Moves between objects:
from | zo vi
z592 | z675 z982
z772 | z652 z158
z753 | z162 z558
z708 | z982 z995
z740 | z122 z544
z724 | z740 z841
z422 | z296 z753
z997 | z512 z859
z519 | z900 z675
z158 | z411 z740
z548 | z724 z131
z122 | z53 z725
z93 | z548 z519
z558 | z451 z375
z375 | z772 z53
z162 | z859 z451
z399 | z995 z118
z451 | z399 z512
z507 | z910 z997
z118 | z558 z512
z725 | z326 z919
z982 | z92 z93
z841 | z93 z708
z738 | z708 z58
z131 | z738 z593
z910 | z118 z997
z652 | z457 z190
z58 | z995 z470
z92 | z675 z548
z712 | z592 z122
z326 | z740 z385
z675 | z131 z92
z470 | z58 z422
z407 | z910 z312
z312 | z997 z411
z900 | z841 z859
z457 | z507 z375
z389 | z93 z296
z296 | z50 z162
z512 | z457 z50
z995 | z548 z389
z385 | z544 z592
z544 | z725 z675
z859 | z422 z399
z50 | z470 z131
z190 | z512 z118
z919 | z385 z712
z411 | z375 z652
z593 | z58 z50
z53 | z158 z326

The rows follow the links: the fewer symbols apart two objects are, the more alike their rows tend to be.

Each row is also shifted at random along 9 hidden directions that mean nothing.

Known rows, each with its object:
-9,39,23,-56,32,-13,49,-18,23,-14,-48,15,64,-47,3,26,73,2,-2,25,61,-29,-20,-39,-39,-10,36,-49,-40,-16,22,-11,-34,20,25,12,-40,-67,2; object z548
49,-13,-36,-17,-4,9,10,32,6,-26,-14,38,-27,-28,-10,-26,-33,-29,-7,-33,-45,-3,27,7,-9,-1,-44,-23,40,20,-30,-10,-1,55,-54,17,43,49,-38; object z919
13,-13,37,-3,14,-9,-30,-3,18,19,12,-3,-14,6,-61,22,48,-1,-37,10,49,-36,56,-53,43,-14,-20,36,8,-8,16,54,-16,-6,14,9,-11,20,41; object z162
94,-9,19,73,-16,-10,-36,-53,36,7,-11,33,-23,7,33,-11,4,17,-50,22,60,19,-3,28,-20,-16,13,33,-57,54,-10,40,-21,-6,18,-15,-8,-3,17; object z190
-53,38,8,10,21,-6,-15,-8,-48,-11,-23,-35,5,20,5,10,38,34,48,30,18,-12,-24,-48,-2,-41,28,-5,17,1,14,2,18,-14,21,-7,3,-30,10; object z724
16,41,48,-21,23,-32,0,-5,43,-4,-11,28,10,-4,-22,62,41,-33,-64,4,52,-41,61,-49,16,8,-5,-7,17,-15,4,51,-60,-5,15,36,-53,9,55; object z296
-23,-8,-63,11,17,-20,2,-5,17,0,-5,-47,-50,58,42,31,-117,-48,-39,-50,-53,60,-25,-12,-17,77,5,2,46,52,18,-37,69,-12,4,9,-21,11,-39; object z457
-15,-9,-22,-43,33,24,24,-5,-2,22,1,-49,12,-18,-69,-15,40,40,120,23,0,-7,-7,-81,13,-39,-15,37,41,-56,13,-12,61,-2,0,-37,27,-36,-21; object z519
5,-22,-3,9,17,-36,-7,-14,40,14,17,-44,16,9,36,1,-3,-3,35,3,-39,-14,38,17,28,-9,-16,-2,44,-35,-23,2,22,-18,5,6,-12,20,40; object z859
-10,-30,-44,-41,5,-27,-3,-1,-3,11,-15,-33,3,-5,3,-2,-8,-65,-29,-12,-35,-21,26,-40,23,37,-45,-23,43,15,-25,-19,-5,70,31,10,46,16,-13; object z451
-32,18,20,6,-24,7,16,-14,2,-3,16,22,33,-3,19,32,30,-29,-58,13,21,-18,31,28,10,16,27,-9,-39,-28,-18,33,-44,-22,29,17,-6,-15,4; object z50
37,-19,-55,-25,-16,-3,-33,-23,-15,13,3,-42,-5,-3,-42,-23,52,-67,1,13,16,19,26,-55,17,-1,-17,29,37,-4,-29,21,-1,24,24,2,61,12,-22; object z512
31,-49,-47,-25,29,18,60,-31,98,33,35,8,-13,-22,-32,-17,9,67,45,-46,-39,3,55,-44,-4,-1,-33,16,-35,-11,-34,-43,111,4,-46,-32,-6,-29,-29; object z900
-12,-11,7,61,4,17,-27,-5,-23,15,21,20,-88,54,-23,-7,-55,27,-23,-29,14,-6,-27,-3,10,0,4,49,-57,39,35,-32,45,-7,-31,-3,14,11,-4; object z158
69,9,-40,8,9,-41,18,-27,13,28,-90,-17,29,8,51,-28,-12,-2,66,42,-6,16,-25,5,0,-37,-23,10,77,9,-48,-26,-1,11,41,-6,5,14,-6; object z118
-61,-60,-51,23,-47,58,-38,17,-15,37,103,-72,-10,43,-24,-35,-21,60,28,-39,-69,95,5,34,16,30,-5,37,12,-1,-16,23,94,-92,-17,-48,18,20,-34; object z910
-40,23,46,55,-28,-13,-13,-24,29,-55,64,-1,36,-3,98,68,-6,-27,-83,26,-7,8,21,100,-33,15,75,-32,-47,-19,8,54,-31,-59,30,7,-46,-43,21; object z131
-60,65,46,-4,80,-27,42,34,-21,-26,-63,32,87,27,125,27,-33,-17,-71,45,10,-33,-51,100,-21,4,73,-100,-28,42,62,-49,-40,-12,41,74,-61,-11,-3; object z326

Start, symbols taken left to right, then the object you end at.
Answers are names.
63,-56,-18,34,-38,-3,8,-29,70,36,27,38,8,-13,20,-28,14,82,-13,-4,-26,17,35,24,3,-25,-43,15,-36,30,-77,12,32,7,10,-31,-10,6,11
zo vi vi vi vi zo: z399
-44,3,-1,-17,-8,9,-54,1,-67,0,11,-56,41,-5,11,-36,40,-69,-23,-9,19,18,-27,25,-4,60,41,-40,-43,-9,37,5,-60,-7,26,16,28,10,0
zo zo zo vi vi vi vi zo: z544
-14,-59,-35,-15,17,-24,11,5,19,27,-13,-37,-17,44,9,-2,-47,-23,-29,5,-21,-13,-2,4,39,12,-20,22,27,17,29,-40,64,15,25,1,-14,11,-15
zo vi zo zo zo vi zo: z512
-45,-5,-19,-9,13,32,16,38,-43,-11,10,15,2,4,11,-22,-22,-1,-37,-14,-39,-5,-1,32,2,13,-6,-43,-7,31,7,-15,9,25,-14,20,53,17,-42
zo zo zo zo vi zo zo: z122
46,15,45,36,-3,17,5,14,8,-31,-19,40,9,-24,19,3,-43,51,1,15,5,4,-14,46,-36,-16,-1,0,10,18,16,47,-42,-15,-12,-26,-19,0,3
vi vi vi zo zo zo zo vi: z131
-59,37,37,-35,-14,-33,-39,10,-49,-32,-3,-17,5,-26,-18,52,38,-31,-22,-13,11,-24,-4,-84,0,31,-14,-49,36,8,0,36,-88,48,31,13,-15,-12,45
zo vi zo zo zo vi zo vi vi: z399
4,-23,17,-49,22,-81,-7,16,28,-39,-25,-46,34,-9,72,22,0,-148,-25,25,-24,-75,25,55,35,2,18,-50,40,-68,23,-44,-37,39,16,61,-37,19,51
vi zo vi vi zo vi zo zo zo: z457
-64,-10,-43,-30,19,37,62,15,-3,64,-10,-28,53,29,3,-22,-38,57,36,-40,-37,58,-27,14,0,66,-2,-10,-2,2,0,-40,59,-62,11,-17,-16,-3,-48
zo vi vi vi vi zo zo zo: z995
28,2,-15,27,15,15,4,11,-38,-18,-22,6,-36,-2,-11,-37,-20,4,44,18,-10,-23,5,18,4,-51,6,15,26,-10,3,5,25,9,-40,-5,70,24,-34
vi zo vi zo zo zo vi vi: z593
46,-15,19,-24,-39,-48,-17,-11,45,-38,1,25,22,-56,55,8,50,-29,-34,4,-4,-20,4,38,-22,-19,5,-49,-37,-7,-47,-14,-59,46,6,11,-53,-17,47
vi vi zo zo zo zo: z995
4,9,0,4,45,-1,-2,5,39,-28,43,13,17,22,31,12,24,2,-38,20,-5,2,17,44,1,-47,43,-18,-29,6,25,-24,52,-23,-10,47,-29,-6,-8
zo zo zo zo zo zo: z772
-7,8,-15,35,-12,22,0,3,-11,30,3,-6,-23,25,0,-20,-73,39,42,-54,-31,50,-24,12,-17,53,-12,3,-6,15,-11,-16,14,-42,-33,-17,1,23,-1
zo zo zo vi zo zo vi: z190
-60,-2,0,-53,47,3,9,48,24,4,70,-5,64,28,16,7,16,-36,-33,39,-27,7,-25,50,16,-22,28,-39,-12,-7,49,-67,35,-3,22,65,-41,-17,-15
zo vi vi zo vi zo: z385
